Below is a small trained network, with its code and all its weights. Each question gives an input and a target symbol and asks what happens when units are switched off, that is, made to give their printed mean instead of their output.

import numpy as np


def w(rows, s, z=0):
    codes = np.array(rows[::2]) - 128.0
    scale = np.full(codes.shape[1], s)
    scale[-1] = z or s
    return codes * scale


def f(y):
    return np.maximum(y, 0)


def softmax(a):
    e = np.exp(a - a.max(-1, keepdims=True))
    return e / e.sum(-1, keepdims=True)


def log_softmax(a):
    a = a - a.max(-1, keepdims=True)
    return a - np.log(np.exp(a).sum(-1, keepdims=True))


def net(x, mask):
    ids = ['βδζηξπσφψω'.index(c) for c in x.split()]
    T = len(ids)
    res = E[ids] + P[:T]
    u = 0
    for l in range(3):
        r = res
        for j in range(3):
            rows = slice(3 * j, 3 * j + 3)
            q, k, v = (r @ M[l][rows].T for M in (Q, K, V))
            z = softmax(np.where(np.tri(T) > 0, q @ k.T / 3**0.5, -1e9)) @ v
            o = O[l][rows]
            res = res + np.where(mask[u + j], z, o[:, -1]) @ o[:, :-1]
        u += 3
        y = f(res @ A[l][:, :-1].T + A[l][:, -1])
        res = res + np.where(mask[u : u + 8], y, B[l][:, -1]) @ B[l][:, :-1]
        u += 8
    return log_softmax(res[-1] @ U[:, :-1].T + U[:, -1])


Q, K, V, O, A, B = {}, {}, {}, {}, {}, {}
E = w([
[143,96,131,1],'β',
[113,172,122,154],'δ',
[250,180,225,172],'ζ',
[20,184,187,102],'η',
[97,135,201,251],'ξ',
[28,190,192,104],'π',
[99,171,134,149],'σ',
[141,219,105,28],'φ',
[125,37,65,150],'ψ',
[149,52,225,128],'ω',
],0.0064)
P = w([
[81,135,204,53],'0',
[11,113,253,19],'1',
[126,106,168,80],'2',
[72,117,198,59],'3',
[172,104,134,101],'4',
[130,114,172,65],'5',
[197,100,127,102],'6',
[202,96,123,109],'7',
[191,99,136,91],'8',
[157,94,145,76],'9',
],0.0021)
Q[0] = w([
[241,27,79,49],'0.h1',
[116,188,187,184],'0.h1',
[36,207,224,146],'0.h1',
[204,61,136,90],'0.h2',
[91,39,88,185],'0.h2',
[140,218,186,183],'0.h2',
[253,66,142,184],'0.h3',
[197,96,50,229],'0.h3',
[193,83,87,244],'0.h3',
],0.0055)
K[0] = w([
[31,74,200,3],'0.h1',
[146,110,111,192],'0.h1',
[208,195,72,217],'0.h1',
[155,129,145,130],'0.h2',
[100,89,198,172],'0.h2',
[83,167,42,59],'0.h2',
[97,139,254,64],'0.h3',
[9,213,192,126],'0.h3',
[51,184,230,127],'0.h3',
],0.0057)
V[0] = w([
[135,163,16,231],'0.h1',
[55,208,70,229],'0.h1',
[114,157,71,255],'0.h1',
[109,114,119,72],'0.h2',
[186,82,165,198],'0.h2',
[72,37,123,97],'0.h2',
[101,166,64,229],'0.h3',
[195,90,121,37],'0.h3',
[45,198,82,231],'0.h3',
],0.005)
O[0] = w([
[72,226,163,214,7],'0.h1',
[72,156,88,223,112],'0.h1',
[63,184,138,228,56],'0.h1',
[156,138,164,119,143],'0.h2',
[59,102,78,60,86],'0.h2',
[131,70,167,128,118],'0.h2',
[84,175,68,202,64],'0.h3',
[208,102,160,62,108],'0.h3',
[86,197,94,253,117],'0.h3',
],0.0052,0.0018)
A[0] = w([
[87,133,63,91,3],'0.n1',
[133,3,60,102,159],'0.n2',
[166,159,153,213,79],'0.n3',
[118,181,181,189,127],'0.n4',
[92,98,105,104,53],'0.n5',
[131,4,90,174,163],'0.n6',
[156,205,98,31,165],'0.n7',
[43,176,75,187,186],'0.n8',
],0.0058,0.0038)
B[0] = w([
[249,232,231,219,128],'0.n1',
[17,36,46,116,194],'0.n2',
[192,60,238,51,136],'0.n3',
[103,128,235,251,166],'0.n4',
[200,146,143,100,128],'0.n5',
[28,53,61,252,172],'0.n6',
[178,229,35,44,252],'0.n7',
[37,218,144,196,207],'0.n8',
],0.0039,0.0023)
Q[1] = w([
[93,62,78,75],'1.h1',
[108,53,42,143],'1.h1',
[110,121,138,27],'1.h1',
[172,118,16,78],'1.h2',
[100,117,93,2],'1.h2',
[178,166,54,57],'1.h2',
[214,107,138,132],'1.h3',
[144,113,56,153],'1.h3',
[72,156,54,72],'1.h3',
],0.0061)
K[1] = w([
[100,68,58,41],'1.h1',
[29,53,81,61],'1.h1',
[231,87,30,99],'1.h1',
[82,189,37,5],'1.h2',
[193,111,33,45],'1.h2',
[138,196,27,2],'1.h2',
[60,124,200,160],'1.h3',
[58,183,146,59],'1.h3',
[187,210,78,101],'1.h3',
],0.0048)
V[1] = w([
[70,183,55,104],'1.h1',
[54,61,65,122],'1.h1',
[155,157,203,133],'1.h1',
[212,65,209,175],'1.h2',
[197,222,182,112],'1.h2',
[37,192,5,70],'1.h2',
[99,55,255,214],'1.h3',
[204,16,204,188],'1.h3',
[73,217,94,183],'1.h3',
],0.0055)
O[1] = w([
[103,182,19,74,136],'1.h1',
[76,35,36,96,70],'1.h1',
[179,182,204,140,216],'1.h1',
[133,34,245,206,49],'1.h2',
[179,207,166,160,247],'1.h2',
[76,208,3,49,181],'1.h2',
[213,36,247,74,122],'1.h3',
[165,41,236,178,2],'1.h3',
[172,154,66,54,64],'1.h3',
],0.0047,0.00086)
A[1] = w([
[85,150,35,34,181],'1.n1',
[187,205,180,207,253],'1.n2',
[34,242,61,125,125],'1.n3',
[93,42,62,191,126],'1.n4',
[73,103,36,246,203],'1.n5',
[9,222,192,253,196],'1.n6',
[37,145,5,75,227],'1.n7',
[36,218,179,222,177],'1.n8',
],0.0049,0.0027)
B[1] = w([
[113,210,34,76,232],'1.n1',
[182,175,242,154,236],'1.n2',
[183,215,63,165,216],'1.n3',
[131,149,74,180,151],'1.n4',
[30,156,60,240,169],'1.n5',
[71,224,214,254,221],'1.n6',
[69,225,72,95,253],'1.n7',
[94,200,175,200,206],'1.n8',
],0.0055,0.004)
Q[2] = w([
[151,160,71,83],'2.h1',
[72,77,91,190],'2.h1',
[205,175,48,2],'2.h1',
[79,72,80,115],'2.h2',
[152,117,142,122],'2.h2',
[101,127,67,136],'2.h2',
[132,166,92,83],'2.h3',
[79,125,137,136],'2.h3',
[151,100,96,88],'2.h3',
],0.0066)
K[2] = w([
[155,115,17,66],'2.h1',
[52,188,76,254],'2.h1',
[192,122,12,52],'2.h1',
[29,177,51,85],'2.h2',
[141,152,187,141],'2.h2',
[118,84,41,100],'2.h2',
[96,156,120,82],'2.h3',
[102,118,87,179],'2.h3',
[131,74,99,41],'2.h3',
],0.0046)
V[2] = w([
[15,113,104,243],'2.h1',
[185,118,109,26],'2.h1',
[126,99,153,243],'2.h1',
[4,155,94,102],'2.h2',
[113,18,78,84],'2.h2',
[51,180,59,130],'2.h2',
[158,24,146,72],'2.h3',
[171,36,75,59],'2.h3',
[105,205,90,81],'2.h3',
],0.0037)
O[2] = w([
[39,86,140,252,134],'2.h1',
[147,163,89,28,104],'2.h1',
[100,128,172,189,100],'2.h1',
[73,75,67,134,165],'2.h2',
[124,175,68,182,8],'2.h2',
[87,76,108,171,180],'2.h2',
[100,197,61,146,3],'2.h3',
[120,171,120,160,5],'2.h3',
[179,107,138,142,208],'2.h3',
],0.0048,0.0052)
A[2] = w([
[83,59,104,159,185],'2.n1',
[84,174,143,171,166],'2.n2',
[198,167,166,220,205],'2.n3',
[119,80,152,94,243],'2.n4',
[176,74,180,159,238],'2.n5',
[105,98,97,2,255],'2.n6',
[107,222,57,147,219],'2.n7',
[116,227,139,117,93],'2.n8',
],0.006,0.0036)
B[2] = w([
[108,57,95,224,172],'2.n1',
[99,169,183,199,212],'2.n2',
[113,218,197,86,245],'2.n3',
[88,1,179,44,181],'2.n4',
[195,78,204,55,212],'2.n5',
[31,23,118,67,236],'2.n6',
[149,223,31,133,254],'2.n7',
[251,204,66,144,202],'2.n8',
],0.0048,0.006)
U = w([
[57,91,110,28,113],'β',
[140,215,97,182,222],'δ',
[222,130,191,61,139],'ζ',
[120,149,116,120,167],'η',
[77,107,192,178,28],'ξ',
[126,158,116,118,209],'π',
[120,199,112,157,157],'σ',
[199,201,56,84,4],'φ',
[70,78,65,185,201],'ψ',
[103,3,155,97,224],'ω',
],0.0058,0.0029)

Each question gives the input, a string of symbols that net reads in full, and the target symbol t.
The units are the heads (3 rows each of Q, K, V and O) and the neurons (one row each of A and B). Each row of codes is followed by its name. A weight is (code - 128) times the scale printed after its matrix; where a second scale follows, it is the last column's (O, A, B and U).
mask holds one flag per unit, layer by layer, with each layer's heads first. A switched-off unit (its flag False) gives its mean, the last column of its rows in O or B, instead of its output. The means were averaged over made-up inputs and are rounded, as every weight is.
A unit's drop is (log p(t) with every unit on - log p(t) with that unit switched off) / (log p(t) with every unit on - log p(t) with every unit switched off).
unit that matters most: the unit with the biggest drop
k most important neurons: the k neurons with the biggest drops, biggest first
k most important neurons of layer l: the k neurons of layer l with the biggest drops, biggest first
which heads matter: for each layer, one digit per head in row order, 1 if its drop is at least 0.15 and else 0, layers parted by /
drop when u is switched off: that unit's drop, to one decimal
input π ω π, target ω: unit that matters most	0.h1
input η δ β ω π ω, target ω: which heads matter	000 / 000 / 000
input σ φ η, target φ: which heads matter	000 / 011 / 100
input β ξ δ δ ξ δ, target ξ: which heads matter	101 / 010 / 100
input σ π ζ η, target ζ: which heads matter	000 / 111 / 010
input σ β β σ, target β: which heads matter	101 / 000 / 100
input η π φ β η, target β: which heads matter	101 / 000 / 100
input δ φ β η, target β: which heads matter	101 / 000 / 110
input σ δ δ η β δ ξ ω β σ, target β: 4 most important neurons	[1.n6; 2.n6; 0.n8; 1.n8]
input η ζ δ, target ζ: which heads matter	000 / 110 / 010
input ψ ξ σ ξ, target ξ: which heads matter	000 / 000 / 100
input ζ ζ σ, target ζ: which heads matter	000 / 110 / 010
input β ω δ δ δ ω β, target β: 2 most important neurons	[0.n2; 0.n7]
input β δ ξ δ, target ξ: unit that matters most	2.h1
input ω σ ξ σ, target ξ: which heads matter	101 / 011 / 100
input η η ξ π, target ξ: 3 most important neurons	[0.n4; 1.n6; 0.n7]
input δ ζ ξ π ζ δ ξ ζ σ, target ζ: 3 most important neurons of layer 1	[1.n2; 1.n5; 1.n7]
input π ζ π, target ζ: 2 most important neurons of layer 0	[0.n2; 0.n6]
input ξ β δ δ ψ, target ψ: 2 most important neurons of layer 0	[0.n6; 0.n2]
input η ω ξ δ ζ ξ π, target ξ: most important neuron	[1.n6]
input π φ σ π η η ψ ω ω σ, target ω: which heads matter	010 / 001 / 000
input σ φ π, target φ: 2 most important neurons of layer 1	[1.n3; 1.n1]
input π π σ ψ η β π, target β: 3 most important neurons	[2.n6; 1.n6; 0.n8]
input ω π σ ψ ξ η, target ξ: 2 most important neurons of layer 1	[1.n6; 1.n1]
input η σ δ ζ ζ δ, target ζ: drop when 1.h2 is switched off	0.3
input σ ζ σ φ, target φ: drop when 1.h3 is switched off	0.1
